j709j335: [  6  43  -8   7 -26  60 -51  33 -22   4  43  21 -16  -5   5  -4   8   5
   0   9  -5]
j771j731: [-13  24  22   8 -14  33   7 -13  22  -8  49 -19  -8 -34  -1  47   2  38
   7 -25  19]
j398j186: [ 10   1  71 -23  52 -26 -25  -7 -46 105  53 -65 -71  58  17  29  11  16
  21  19 -68]
j709j335: [ -9 -19 -10  11  -3   4  23 -25  49  -6   1 -10   3 -19  -5  17   6  -8
  -7   9  18]
j771j731: [-17  19 -24  -6 -18  53  19 -14  -3 -58   5 -11  34 -51   2  40 -37  36
 -19 -36   5]
j358j475: [-57 -26  39  21 -39  68  -4   7  49  38  40 -30 -58  -8   6  50 -12  13
 -49 -15   8]
j358j475: [-10 -51 -52  32  -2 -15 -54  -9  22 -39 -25  35 -46  12  -2 -21  18  11
  66 -42  57]
j358j475: [-12  15  14 -21  -5   2   9 -36 -41  38   7  -1  25  -1 -26  14 -23  -1
 -13 -13  12]
j709j335: [  2  14  -1 -20 -10 -88  -6  14 -69 -29 -68  47  44  32 -16 -53 -26  37
  33 -59  27]
j771j731: [ -3 -21 -49  -3  28  -6  13  15  19  29 -10 -11 -23  13  -5  18 -27  -1
 -19  11  28]
j358j475: [ 23  33  18 -25  28  -3  24   0 -22  96  38 -43 -12  41   1  29 -33  -9
 -37  58 -30]
j398j186: [ 17 -60 -33  11  35 -48 -12 -23  25   6 -44  13 -16  22   1 -34  31 -35
  48  20  10]
j358j475: [-10 -46   4   7  30 -13  18   0  -9  -2 -32  17 -10 -11 -14   6  -4 -12
  19 -54  54]
j358j475: [-21  81  -2  -8 -88  36 -25 -16 -41 -26  38  42  57 -16 -41 -29  -3 -18
 -56   9   7]
j771j731: [-19 -17 -13  15 -12   0  18  32  34 -75 -25  20  13 -39  -1 -13  17  -2
 -18 -32  22]
j771j731: [ 18  -2  46   0  -4 -13   2  -7 -13  24 -14   7  13  20  10 -24  12 -21
  14  21 -29]
j709j335: [ 10  58 -10 -17 -13  21 -30   7 -22   9  51 -13   5   1   0  -4  14   3
 -21  44 -49]
j398j186: [ 24  27  40 -16  22   6  27  11 -23  40  23 -32   3  14  15  19 -15  -6
 -22  30 -43]
j358j475: [ 10  -3   6   3   8   2  26  19   1 -14 -17   4   9  -3   8   0 -13  -9
 -11  -4   5]
j709j335: [ 15  46  11 -18 -12  16  23  20 -15  41   2  -5  34   3   8  21 -47  38
 -16  14  -3]
j398j186: [ 13  66  27   3 -74   8  32 -14  22  -2  16   7  59  12  -1 -16 -23 -14
 -55  60 -20]
j771j731: [ -9 -22  -6  -8  13 -11  -1  14   3   1 -22   1   3  -8   0 -15  17  -8
  -6   3 -15]
j358j475: [-17  17  28 -27  11   0 -12  32 -42   7   6  23  31 -45 -26 -26  53 -19
 -17 -14 -16]
j398j186: [ 13  17  19  20  -2  50  54  25  47 -26  19  -2  15 -50  13  43 -12   9
 -13 -10  37]
j771j731: [  1 -17 -26  -2  19 -29 -35  -3 -10 -37 -11   4 -13   1   2 -26  34   1
  34 -10 -18]
j398j186: [-37 -78 -47  17   3 -26 -62 -36  14 -28 -41  23 -40   2 -10 -20  28  20
  70 -58  38]
j398j186: [  7  -1  10   0 -13 -23  37  51   2 -61 -60  25  45  -8  15 -42  -7 -12
 -31  -5 -16]
j398j186: [  1  11  19   9 -25 -11 -11 -24   5   6  16   0  -6  21  -2  -7   5  -2
   8  11  -3]
j771j731: [  9  49 -21 -19 -24  19  37  31  -3  24 -10   7  52  -2  -3   6 -55  12
 -58  33   6]
j398j186: [  9  37 -20  -1  18  32  10  55 -25 -58  28  22  11 -49 -14   1  16 -21
 -28 -23  25]
j771j731: [-26 -38  45  23 -11 -12  16 -36  34   9   8 -16 -36  10  -4  26  -1   4
  11 -35  33]
j709j335: [-11  25  24  -1 -24  12 -23  26 -34  33  14   9 -21  25   2  14 -35  48
   8 -36  21]
j709j335: [  8 -51 -56  -2  34 -40  22  46   0 -20 -92  38  16   7   1 -33 -26 -10
   6 -22  42]
j358j475: [ 23 -59  19   4  64 -46  18  27   7 -23 -50 -27 -33  20  45  -2   5  17
  47 -21 -36]
j771j731: [ 10  53 -15 -14 -17  10 -36   7 -41  -6  30  14  15   1  -9 -17   9   6
   0  14 -19]
j709j335: [ 29  92  26 -11 -16  45  45  22 -11  -5  73 -22  35 -16  -3  16  -8 -43
 -88  67 -42]
j771j731: [ -1 -35 -18 -26  36 -40  -6 -20 -11  62 -32 -26  -8  34   3  -3 -11   5
   9  25 -33]
j709j335: [  2 -27 -12  -4  30 -32  41   5  16  -5 -28 -17   1   6   2   7 -17  -8
 -17   0   5]
j709j335: [  4 -58 -53 -15  63 -48 -14  41 -20   7 -65  -7 -36  35  19 -15 -21  20
  25 -20  -8]
j771j731: [ -2 -53 -64   3  34 -18  19  51  21 -16 -61  21  -9   6  -2 -29  -9 -45
 -36   9  24]
j398j186: [-11  37 -28  -6  -9  23  -6  54 -18 -56  17  28  19 -44 -18 -14  17  -8
 -39 -20  16]
j709j335: [-11   5  -6   7 -20  12   7  19  10  13  -5  16   0   1  -7   7 -24  11
 -15 -12  38]
j358j475: [-31 -69  66  28  42 -15  48  -2  90  14  41 -79 -93  -1  19  61  33  -9
 -21 -10  -7]
j358j475: [  1  36 -45 -14 -36  26 -67 -17  -4  19  16  11  20  -3   2 -16  13  36
  25  40 -33]
j358j475: [ 35   6 -86  22   3   5 -50   6  75   9  22  -3 -36  19  24  -7  26  18
  46  76  -2]
j398j186: [  6  61 -17  26 -71  35 -14 -32  63 -36  63  24  32 -34 -21 -14  47 -28
 -17  59  16]
j709j335: [  9 -28 -22 -39  43 -49 -33  -6 -45  34 -46 -10  12  28   6 -46  24 -14
  17  37 -79]
j398j186: [ -7 -51 -22  -4   4 -47  11  17   7 -21 -89  22  23  16   8 -43 -11  -4
   3 -10  -4]
[ 14   2  10   4 -19 -40  38  13  46  34 -30   7  26  29   3 -26  -8 -19
 -29  57   0]	j398j186
[ -6 -28  17  18  -6  63  11 -28  59  47  10 -17  -9 -29  18  51  -6  20
  24   9  16]	j709j335
[ 37   3  50  21  12   7  17 -30  21  -3  29 -21 -12   7  24  14  20 -18
  34  24 -22]	j398j186
[ -5 -59 -30  -5  73   5 -11  32 -18 -29 -31  -1 -29 -34   9  10  20   6
  38 -55   9]	j398j186
[ 12  53  10 -14 -18  25   6 -11 -18  40  33 -12  21   4  -1  26 -32  26
 -11  21  -7]	j771j731
[ 11 -12   8  21  14  19  30  -7  13  -6   5   2 -14  -9   3  37 -26   5
  20 -34  57]	j398j186
[ -5 -56 -11  30  31  41  -5  17  11 -56  -4  16 -41 -32   3   0  32 -53
   8 -36  27]	j771j731
[  7  29 -10 -10  -3 -36  -8 -16   8  37  23 -19  -8  28  -3  14 -12  43
  17  17   3]	j771j731
[ -7 -99 -22  20  55 -42 -20 -20  15 -11 -57   0 -58  16  14   7   5  26
  93 -69  43]	j358j475
[  4 -52   2  25  30 -11  12   6  20 -28 -29  10 -29  -6  10  10   3   5
  47 -50  46]	j398j186
[ 40  44 -73 -24   0 -33   0  27 -27 -55 -55  51  89 -19  -5 -59  -1   4
  13  25  -5]	j709j335
[-16  22 -42 -22 -10   6 -10  39 -20  -3  -9  18  24 -12 -18 -22  -6  -6
 -49  12  -5]	j771j731
[ 10 -54 -18  -2  52 -27   1  14 -23  -8 -63  28   1  -9   2 -13   2   3
  57 -50  35]	j358j475
[ 19  72 -15  -9 -55  14  35 -57 -14 -17  14   4  76   2 -16   6 -55  -3
 -37  36   2]	j358j475
[ -1 -50  -2  -8  49 -20  -8  15 -26  -9 -40  -7 -22   4  15  -5   4   6
  31 -36 -16]	j398j186
[-18  65   4  24 -91  19  20 -47  32 -65  61   9  30 -11 -34  -1  -4 -32
 -68  19  28]	j358j475
[-23 -30  39  -7   9  11 -13   7  -9  37  -2 -34 -38  17  22  22 -11  28
   1 -18 -39]	j358j475
[-37 -18   1   1 -12 -32 -25 -25   9  13  18 -18 -40  23 -17   3  12  12
  -4 -15   4]	j709j335
[-41 -92  46  12  41 -21 -40 -85   6  38  23 -50 -91  17  -4  36  44   3
  68 -51  -7]	j771j731
[  1  66   7 -14 -16  52 -39   7 -39  18  72   2   2 -24 -14  16  18  12
  -7   8 -13]	j771j731

j596_j916: [ 11  -5  -8  -6 -14  -8 -22  18  12  14  17 -35 -10 -14  -3 -29  19   4
  -5   1 -17]
j934_j588: [-14  58  33  46  71  -6  51 -59  14 -49  -2  75   5  73  59  44 -30 -10
   9  -4   8]
j245_j976: [ 21  55 -16  18  18 -29  24 -13  11  -6  11  13 -25  22  84   0 -17  12
  16 -19  20]
j16_j913: [ -8 -34   4 -26 -35   9  33 -12  -7  -1  -7 -16  11 -19 -51   3  36  -2
  16  -1   4]
j16_j913: [-18  -2  -9  13   7   1  39  19 -16 -38 -15  15  39  -7  -4  28  -8  -9
   9   3  27]
j934_j588: [ -8   7  87  16  21 -16  10 -59  14 -14  31  19 -17  30 -25   8  43  -8
 -20  27 -56]
j245_j976: [  3 -23  38  39  65  10  60 -26  14 -28  -4  15  26  61 -15  55  12  -4
   1   7   0]
j934_j588: [ 39 -45  -2   2  51  17 -52  46  29  22 -17 -40   2 -34  17  13  25  37
 -27   5   2]
j269_j606: [ 16  20 -11 -12   3   4 -13  -8 -13  -9  11  23 -39  18  44  -4 -11  47
   0 -32  12]
j245_j976: [ 53 -13 -11 -19  70 -12  14  21  34  -6 -15 -24   0 -33  32  18  32  35
  -1  -9  27]
j16_j913: [  0   3   0   9   7   8 -33   7  -8  -9   6  17 -15   5  21  15  -9  30
 -16  -2 -10]
j269_j606: [ 16  -9  40  22   6 -14  12  28 -15 -33  28 -15  -8  -6  30   8  52  51
 -17  -4   1]
j596_j916: [   9  -25    1   33   27   15 -100   67   -1   59  -24  -25   15  -24
   12  -10  -50  -23  -47   31   -4]
j269_j606: [-56  11   4   2 -43  27  -1 -40 -49 -16 -12  72   3  34 -34  25 -54 -18
   5   0  -3]
j245_j976: [ 54  -2 -25 -17  24 -40  29  26   3   5   4 -28 -17 -30  27  21  13  27
   5  -5  24]
j934_j588: [-32  26 -12  18 -46   1  14   5 -54  11 -16  36  12  20  11  -5 -72 -38
  11  -5  38]
j245_j976: [-24   5  18 -19 -63  -3 -26 -12 -27  31   1   4 -10 -24 -33 -35 -11 -31
  -4  13 -12]
j596_j916: [  8 -35  15   3  54  31 -12  -6  38   3 -18 -11  19  10 -21  11  21   2
  -9   4 -10]
j16_j913: [ 18 -28  42  -5  36   6 -63  28  12  11  -6 -16  -2 -47  -2  -4  33  24
 -41  20 -18]
j596_j916: [ 20  37 -25 -34 -45 -21   1 -31 -12   2  26  13 -65  -3  46 -11   7  50
  17 -33   0]
j16_j913: [ -4  -7   0 -13   1   2  33 -12  -6 -15  -5   9   9   5 -25  10   5  -4
  11  -5   9]
j596_j916: [ 29   8  13   0  29  15 -43 -11  32  60 -25 -12 -22  -1  55 -33 -12  -3
  -6 -12  19]
j245_j976: [ 54 -22   1 -31  48 -21  -1  24   8  18 -25 -18  -9 -59  16  26  18  26
 -11   5  30]
j934_j588: [-31   9   3  20  -9  22 -49  -8   0 -27   2  35  -5  -4  22  28   0  29
 -16   8 -29]
j245_j976: [-19  21  17  -7 -76 -26  57 -41  -9  10  32 -18 -11  20 -29 -44  25 -38
  30  -3 -14]
j16_j913: [ 62  31 -73 -27  31 -41   9   9  17   8  27 -15 -53  17  46   2 -25  37
  13 -29   4]
j16_j913: [-14  35 -12  26 -28 -23  55 -13  -7 -19  20   3   4  33  22  -1  -8 -19
  26  -6   6]
j269_j606: [ -41   83   39   60   47   -4   21 -101   32  -39   14   91  -12   94
   57   39  -39  -29    8   11  -41]
j596_j916: [ 76 -12 -24 -51   2 -41 -13  26  48  43  19 -89 -43 -70  24 -45  72  37
   3  -9  -5]
j596_j916: [  4 -23   2  12  29  30 -61   1  32  28 -11 -11  -2   7  -3   4  -4   3
 -21  11 -29]
j934_j588: [-42 -23  82   2  14   9   3 -37   1 -70   9  38  23 -26 -63  47  73  16
 -26  40 -56]
j934_j588: [ -3   1  36  24 -28 -31  78 -24  -4   9  13 -23  13  20 -16   1  25 -41
  20  15   3]
j596_j916: [-14 -22  10   9  23  39 -25 -40  29  13  -2  11  -1  52 -36   9  -7  -9
  -6   3 -39]
j596_j916: [-27 -18  26  43  44  43 -44 -24  61  25 -34  -2  38  13  -4  12   1 -42
 -12  31 -31]
j269_j606: [-40  18  -3   4 -40  -4   6   4 -23 -53  26  21   9  -3 -16   0  11   8
   1   4 -22]
j269_j606: [-40 -41  15  20 -72  12  37  28 -38 -23  -2 -21  43 -26 -42  17  39  -3
   8  13  10]
j596_j916: [ 41  23   1 -19  16  -9  -8 -20 -18  61 -25  22 -45  13  53 -10 -56   0
   3 -24  48]
j16_j913: [  8   7 -46 -19 -26  -3  11 -19  -8  -5  10  12 -32  13   7  23 -10  32
  18 -20  -3]
j16_j913: [ 44 -26 -26 -20 -23  -4 -56  37  26  76   9 -80 -30 -28   5 -60  16   5
  -8  -6 -10]
j934_j588: [-34  16 -44  16 -29  17 -23  22 -28 -20 -21  36  15 -13  29  27 -47   7
   4  -3  21]
j269_j606: [-41  -7  33  77  13  25  11   8   4 -60  10  17  39  37  26  47  26  19
 -10  13 -18]
j596_j916: [  2  10   9 -10 -12  -7  37 -41  13  20  10  -9 -10  34 -20 -28   3 -32
  21  -8  -5]
j269_j606: [ 10  38 -17  -4  11 -16 -32  38 -35  36 -15  17  -4   0  30 -44 -87 -39
 -12  -6  42]
j245_j976: [ 13 -12  14  36   3 -19 110 -32  -4 -14  28 -14   3  83 -13  35  18  -6
  30 -11   5]
j16_j913: [  9  24 -31   0  29   7 -24  -9  -9 -12   7  43 -31  42  31  20 -51  31
  -5 -22  -1]
j269_j606: [-13 -20  23 -22 -39   1  19 -27 -25 -26  16  14 -15  -7 -43  21  39  30
   1   0 -21]
j245_j976: [-24  39  17  25  -3  -5 -23 -17 -16   0   4  42  -7  24  22  -1 -45 -23
 -11  11 -11]
j245_j976: [ 44   3  17 -22  28 -26  -1   7   0  33  -4 -15 -22 -19  15 -18  -2  -1
  -9  -2  20]
j245_j976: [-15   5  19  41  27   2  24 -23 -11 -23 -16  47  13  24  20  76 -23   2
  -3  17   4]
j269_j606: [-13  17  22  14  20   0  11 -49  19 -10   3  29  -4  31   0  22  -2 -13
   2  11 -25]
j934_j588: [-29  40  18  32 -20 -40  98 -41 -20 -33   8  34  23  31  -4  36 -15 -51
  29  19   9]
j269_j606: [-23  34 -41   0 -16   3  -2 -13   9   6 -10  16   8  12  11 -17 -44 -36
  20  -5   6]
j16_j913: [-14  17 -32   2   5  -7  35  -6 -12 -44 -13  39  13  -8  14  56 -17  12
  16   0  16]
j934_j588: [ 12 -44   4 -25 -11   3  25  25   1   7  -9 -46  22 -36 -45 -14  44  -2
   6   0  15]
[ 41   0  24  -5  72   1  -5 -54  50  23  -3   8 -35  32  23  23  12  18
  -6  -3 -20]	j269_j606
[-13  19  71  26   3 -31  42 -16  26   8   7 -29  34 -13  -9 -42  42 -71
   2  34  -9]	j16_j913
[  0 -42  10  -8  39   7 -28  16  31 -17   5 -23  24 -24 -67  17  37  -2
 -25  32 -49]	j269_j606
[ -3 -10  34 -18  -7  13  -7 -20   5  25 -12  -5  -1  -9 -19 -33  15 -18
  -1  -1   3]	j245_j976
[ 47  -5 -17 -28  19 -22 -10  12  13  11  20 -27 -36 -12   9  -6  20  36
  -6 -11  -9]	j16_j913
[ -4  -3  61 -14 -46 -29  42 -53  20   9  24 -30 -13 -23 -35 -21  82 -18
  11  21 -37]	j16_j913
[-33 -51  43 -13 -25  29  26 -31   4  -5 -17  -7  34 -14 -84  10  51 -23
   6  19 -17]	j245_j976
[-39  25 -40  -9 -71   8 -13 -12 -15 -19  13  19 -11  -4  -1 -10 -11   6
  17 -10 -16]	j934_j588
[-16 -12  -1  10 -18  15  12 -12  -6  -6  -8   8   8   7  -5  23   4   4
   8   0   2]	j245_j976
[-21  16   2  42  36   6 -23   5 -12 -28  -3  48  12  29  17  49 -48  -1
 -21  18 -13]	j245_j976
[-33 -16  98  20 -21  14  34 -61  13 -28  24   3   6  25 -34  -5  86   1
  -2  13 -42]	j934_j588
[  0   7  42  -5  -3 -15  37 -66  17 -31  28  17 -28  16  -8  29  59  28
   7   4 -40]	j269_j606
[-31 -44 -12  11  -2  48 -25  10   0 -36  -6  10  23   8 -37  39  16  32
  -9   2 -24]	j269_j606
[-56  24 -14  42  -1  44 -33  -3  -8  16 -44  47  42  34  17  -5 -89 -63
   3   6  23]	j16_j913
[  6 -22 -23  11   6  18   1  31  10  -1 -20 -22  21 -18  24  12  12  18
   6  -9  27]	j934_j588
[-12  63  26  37 -18  -9 -14 -41 -33  35  -2  59 -37  52  76  -6 -76 -21
  -1  -7  18]	j245_j976
[-10  17 -56  24  30  43 -53  28  25 -29  -9  16   5  19  69   3 -24  44
   0 -30   8]	j245_j976
[-19 -75  86  23   3  26 -12  77 -10   3 -23 -63  81 -63 -58 -39  70 -31
 -35  35  17]	j16_j913
[-25  22  19  31 -32 -17  17  31 -39 -36  20   8  16  -3  22  -9   2   0
  -5   3  11]	j269_j606
[ 29 -46   9  -1  10  -6 -26  51  -8  40 -15 -44  11 -41 -20   4   6  -3
 -24  21  10]	j934_j588
[ -2  18 -19   4  76  14  -4   4   8 -50 -26  54  18   3  32  47 -30  21
  -6  -6  20]	j934_j588
[ -5 -25  13  31  26  29 -70  56 -10  30 -15 -12  25   7  -5 -22 -40 -19
 -37  13   2]	j596_j916
[ 62  46 -54 -42  64 -31  16 -42   4 -21  41  45 -84  71  35  23 -43  63
   9 -47 -11]	j16_j913
